Below is a small trained network, with its code and all its weights. Each question gives an input and a target symbol and asks what happens when units are switched off, that is, made to give their printed mean instead of their output.

import numpy as np


def w(rows, s, z=0):
    codes = np.array(rows[::2]) - 128.0
    scale = np.full(codes.shape[1], s)
    scale[-1] = z or s
    return codes * scale


def norm(h):
    return h / np.sqrt((h * h).mean(-1, keepdims=True) + 1e-5)


def f(y):
    return np.maximum(y, 0)


def softmax(a):
    e = np.exp(a - a.max(-1, keepdims=True))
    return e / e.sum(-1, keepdims=True)


def log_softmax(a):
    a = a - a.max(-1, keepdims=True)
    return a - np.log(np.exp(a).sum(-1, keepdims=True))


def net(x, mask):
    ids = ['ΘΛΣαβεζω'.index(c) for c in x.split()]
    T = len(ids)
    res = E[ids] + P[:T]
    r = norm(res)
    for j in range(3):
        rows = slice(4 * j, 4 * j + 4)
        q, k, v = (r @ M[0][rows].T for M in (Q, K, V))
        z = softmax(np.where(np.tri(T) > 0, q @ k.T / 4**0.5, -1e9)) @ v
        o = O[0][rows]
        res = res + np.where(mask[j], z, o[:, -1]) @ o[:, :-1]
    y = f(norm(res) @ A[0][:, :-1].T + A[0][:, -1])
    res = res + np.where(mask[3:15], y, B[0][:, -1]) @ B[0][:, :-1]
    return log_softmax(norm(res)[-1] @ U[:, :-1].T + U[:, -1])


Q, K, V, O, A, B = {}, {}, {}, {}, {}, {}
E = w([
[212,141,6,115],'Θ',
[133,148,23,142],'Λ',
[103,195,101,119],'Σ',
[88,95,141,191],'α',
[117,151,132,172],'β',
[21,84,129,72],'ε',
[174,102,81,123],'ζ',
[145,153,177,91],'ω',
],0.025)
P = w([
[205,22,57,17],'0',
[152,83,93,59],'1',
[155,82,116,86],'2',
[151,96,159,84],'3',
[149,100,181,89],'4',
[174,94,214,62],'5',
[160,90,228,51],'6',
[167,96,251,48],'7',
],0.0029)
Q[0] = w([
[103,79,108,61],'h0',
[72,171,196,134],'h0',
[111,176,122,103],'h0',
[130,128,93,138],'h0',
[109,103,194,140],'h1',
[157,114,95,159],'h1',
[127,114,212,136],'h1',
[137,90,128,157],'h1',
[61,179,106,159],'h2',
[124,128,152,175],'h2',
[109,133,96,179],'h2',
[5,136,163,100],'h2',
],0.024)
K[0] = w([
[251,127,105,103],'h0',
[91,65,150,32],'h0',
[105,150,99,123],'h0',
[161,133,150,146],'h0',
[158,138,135,158],'h1',
[102,91,122,117],'h1',
[130,203,192,211],'h1',
[128,113,77,158],'h1',
[139,186,100,175],'h2',
[95,142,178,152],'h2',
[92,138,84,193],'h2',
[171,160,160,190],'h2',
],0.019)
V[0] = w([
[14,72,104,78],'h0',
[76,189,121,175],'h0',
[110,115,73,47],'h0',
[149,155,146,95],'h0',
[84,95,220,175],'h1',
[178,58,141,160],'h1',
[119,84,181,174],'h1',
[114,185,10,157],'h1',
[82,141,169,224],'h2',
[116,105,158,127],'h2',
[183,172,89,127],'h2',
[47,62,135,99],'h2',
],0.011)
O[0] = w([
[79,188,94,215,137],'h0',
[104,186,195,111,209],'h0',
[57,116,82,224,102],'h0',
[139,145,154,181,89],'h0',
[174,174,128,41,96],'h1',
[155,111,116,112,114],'h1',
[133,142,209,127,114],'h1',
[200,115,162,77,254],'h1',
[213,106,114,54,199],'h2',
[126,122,104,109,94],'h2',
[123,229,236,132,171],'h2',
[181,2,108,135,75],'h2',
],0.0073,0.0071)
A[0] = w([
[146,87,113,253,158],'n0',
[75,186,128,124,148],'n1',
[232,179,194,50,115],'n2',
[35,73,65,102,125],'n3',
[184,29,81,143,144],'n4',
[121,189,130,88,156],'n5',
[234,130,74,139,103],'n6',
[116,93,127,198,89],'n7',
[44,105,101,152,153],'n8',
[41,112,186,95,215],'n9',
[71,220,52,121,121],'n10',
[128,18,147,106,2],'n11',
],0.011,0.0072)
B[0] = w([
[122,118,195,69,181],'n0',
[146,92,151,109,173],'n1',
[172,187,151,61,252],'n2',
[214,142,160,72,155],'n3',
[95,196,146,203,165],'n4',
[117,94,170,83,196],'n5',
[56,116,106,140,171],'n6',
[76,67,131,143,141],'n7',
[146,106,99,82,163],'n8',
[53,121,8,105,170],'n9',
[173,114,157,144,198],'n10',
[145,162,209,166,134],'n11',
],0.012,0.011)
U = w([
[103,210,55,195,148],'Θ',
[209,3,154,138,50],'Λ',
[12,187,150,127,1],'Σ',
[156,154,207,211,79],'α',
[158,174,143,67,173],'β',
[162,115,26,142,121],'ε',
[77,54,192,151,129],'ζ',
[57,68,77,75,92],'ω',
],0.014,0.0055)

Each question gives the input, a string of symbols that net reads in full, and the target symbol t.
The units are the heads (4 rows each of Q, K, V and O) and the neurons (one row each of A and B). Each row of codes is followed by its name. A weight is (code - 128) times the scale printed after its matrix; where a second scale follows, it is the last column's (O, A, B and U).
mask holds one flag per unit, heads first, then neurons. A switched-off unit (its flag False) gives its mean, the last column of its rows in O or B, instead of its output. The means were averaged over made-up inputs and are rounded, as every weight is.
A unit's drop is (log p(t) with every unit on - log p(t) with that unit switched off) / (log p(t) with every unit on - log p(t) with every unit switched off).
The circuit of an input: a set's keep is (log p(t) with only the set's units on - log p(t) with every unit switched off) / (log p(t) with every unit on - log p(t) with every unit switched off). Starting from the 12 units with the biggest drops (on a tie, the unit counted first), units are removed one at a time, each time the one whose removal leaves the highest keep (on an exact tie, the one counted first), for as long as the keep stays at least 0.8.
units of the circuit, in order: the units of the circuit, biggest drop first
most important unit: the unit with the biggest drop
top k neurons: the k neurons with the biggest drops, biggest first
which heads matter: for each layer, one digit per head in row order, 1 if its drop is at least 0.15 and else 0, layers parted by /
drop of u: that unit's drop, to one decimal
input ζ α α, target α: top 2 neurons	[n4, n11]
input Θ ζ Λ Σ, target Σ: units of the circuit, in order	[h2, n2, h1]
input Λ Λ ω, target ω: which heads matter	011
input Λ ω Λ, target Λ: which heads matter	011
input Θ Λ Λ ζ, target ζ: most important unit	h2
input Θ ζ ζ, target ζ: units of the circuit, in order	[h2, n2, h1]
input α Σ ζ Λ Λ, target Λ: top 2 neurons	[n2, n10]
input Σ Λ Θ, target Θ: top 2 neurons	[n4, n6]
input Σ α β ε Θ, target ε: which heads matter	001
input Θ ε ζ β ζ, target Λ: which heads matter	101
input Θ ζ α ω, target ω: which heads matter	111
input Θ Θ β β ε β Θ ω, target Σ: which heads matter	101
input Λ α ζ Θ, target Θ: which heads matter	000
input Λ Λ ε Λ Λ Θ β ω, target Σ: top 2 neurons	[n2, n9]
input β ε Θ Λ β Σ, target Θ: drop of h1	0.2
input ω Θ β β ζ β ε Σ, target Θ: drop of n2	0.4
input ε β β, target α: drop of h0	1.5
